Below are the code and all the weights of a small trained network. Each question names an input and a class and asks about switching units off, where a switched-off unit gives its printed mean instead of its output.

import numpy as np


def w(rows, s, z=0):
    codes = np.array(rows[::2]) - 128.0
    scale = np.full(codes.shape[1], s)
    scale[-1] = z or s
    return codes * scale


def norm(h):
    return h / np.sqrt((h * h).mean(-1, keepdims=True) + 1e-5)


def f(y):
    return np.maximum(y, 0)


def log_softmax(a):
    a = a - a.max(-1, keepdims=True)
    return a - np.log(np.exp(a).sum(-1, keepdims=True))


def net(x, mask):
    res = np.array(x, float).reshape(1, 4) / 4 @ E
    u = 0
    for l in range(2):
        y = f(norm(res) @ A[l][:, :-1].T + A[l][:, -1])
        res = res + np.where(mask[u : u + 4], y, B[l][:, -1]) @ B[l][:, :-1]
        u += 4
    return log_softmax(norm(res)[-1] @ U[:, :-1].T + U[:, -1])


A, B = {}, {}
E = w([
[87,234,254,139,144,22,54],'x0',
[81,223,142,97,103,205,151],'x1',
[200,162,76,64,169,160,12],'x2',
[145,130,136,123,106,127,134],'x3',
],0.003)
A[0] = w([
[165,55,100,150,136,14,102,4],'0.n1',
[190,152,65,97,128,114,45,142],'0.n2',
[225,53,121,199,187,61,104,43],'0.n3',
[98,254,152,103,138,232,171,53],'0.n4',
],0.0046,0.0042)
B[0] = w([
[75,111,225,51,183,49,249,165],'0.n1',
[142,109,184,153,165,205,84,254],'0.n2',
[45,98,131,1,92,138,123,191],'0.n3',
[118,61,125,48,179,58,153,205],'0.n4',
],0.0078,0.0037)
A[1] = w([
[138,21,25,166,77,200,126,114],'1.n1',
[76,85,165,229,95,85,232,31],'1.n2',
[120,154,194,164,134,2,29,107],'1.n3',
[133,148,87,5,138,123,162,1],'1.n4',
],0.0056,0.00074)
B[1] = w([
[100,219,128,197,98,45,150,254],'1.n1',
[198,115,139,83,190,217,2,237],'1.n2',
[132,120,28,189,68,125,206,224],'1.n3',
[107,72,182,117,95,78,175,222],'1.n4',
],0.0075,0.0042)
U = w([
[73,97,157,22,134,113,195,135],'0',
[118,221,52,228,88,133,172,217],'1',
[167,144,146,120,166,254,9,4],'2',
],0.0098,0.0021)

Each question gives the input, the list of numbers given to net, and the class t.
The units are the neurons (one row each of A and B). Each row of codes is followed by its name. A weight is (code - 128) times the scale printed after its matrix; where a second scale follows, it is the last column's (A, B and U).
mask holds one flag per neuron, layer by layer. A switched-off neuron (its flag False) gives its mean, the last column of its row in B, instead of its output. The means were averaged over made-up inputs and are rounded, as every weight is.
A unit's drop is (log p(t) with every unit on - log p(t) with that unit switched off) / (log p(t) with every unit on - log p(t) with every unit switched off).
The circuit of an input: a set's keep is (log p(t) with only the set's units on - log p(t) with every unit switched off) / (log p(t) with every unit on - log p(t) with every unit switched off). Starting from all 8 units, units are removed one at a time, each time the one whose removal leaves the highest keep (on an exact tie, the one counted first), for as long as the keep stays at least 0.8.
circuit, biggest first: the units of the circuit, biggest drop first
top k neurons: the k neurons with the biggest drops, biggest first
k most important neurons of layer l: the k neurons of layer l with the biggest drops, biggest first
drop when u is switched off: that unit's drop, to one decimal
input [-8,6,-7,6], class 1: top 2 neurons => 1.n1, 0.n1
input [0,4,-5,-4], class 2: circuit, biggest first => 1.n2
input [2,7,7,-1], class 0: top 2 neurons => 0.n4, 1.n2
input [-8,6,5,1], class 1: top 3 neurons => 1.n1, 0.n3, 0.n1
input [-1,8,6,-6], class 0: top 3 neurons => 0.n4, 1.n2, 1.n4
input [6,3,-8,-8], class 2: 2 most important neurons of layer 1 => 1.n2, 1.n1
input [4,6,4,-3], class 0: top 3 neurons => 0.n4, 1.n1, 1.n2
input [-6,-4,6,1], class 1: top 2 neurons => 1.n1, 1.n2
input [5,-6,6,6], class 0: top 2 neurons => 0.n1, 0.n3
input [5,-7,7,8], class 0: top 2 neurons => 0.n1, 0.n3
input [-7,6,-1,-2], class 1: top 3 neurons => 1.n1, 0.n1, 0.n3
input [-8,-5,5,-3], class 1: top 3 neurons => 1.n1, 1.n2, 0.n4
input [1,2,-4,-1], class 2: top 2 neurons => 1.n2, 0.n3
input [-2,7,4,2], class 0: circuit, biggest first => 0.n4
input [-6,3,-6,-1], class 1: top 3 neurons => 1.n1, 0.n1, 0.n2
input [8,-5,-7,8], class 1: top 2 neurons => 1.n3, 0.n2
input [-3,5,-8,6], class 2: drop when 1.n2 is switched off => 1.1
input [4,-1,0,-1], class 1: drop when 1.n2 is switched off => 0.0
input [3,3,-6,6], class 2: drop when 1.n2 is switched off => 1.3
input [7,-4,3,4], class 1: circuit, biggest first => 1.n3
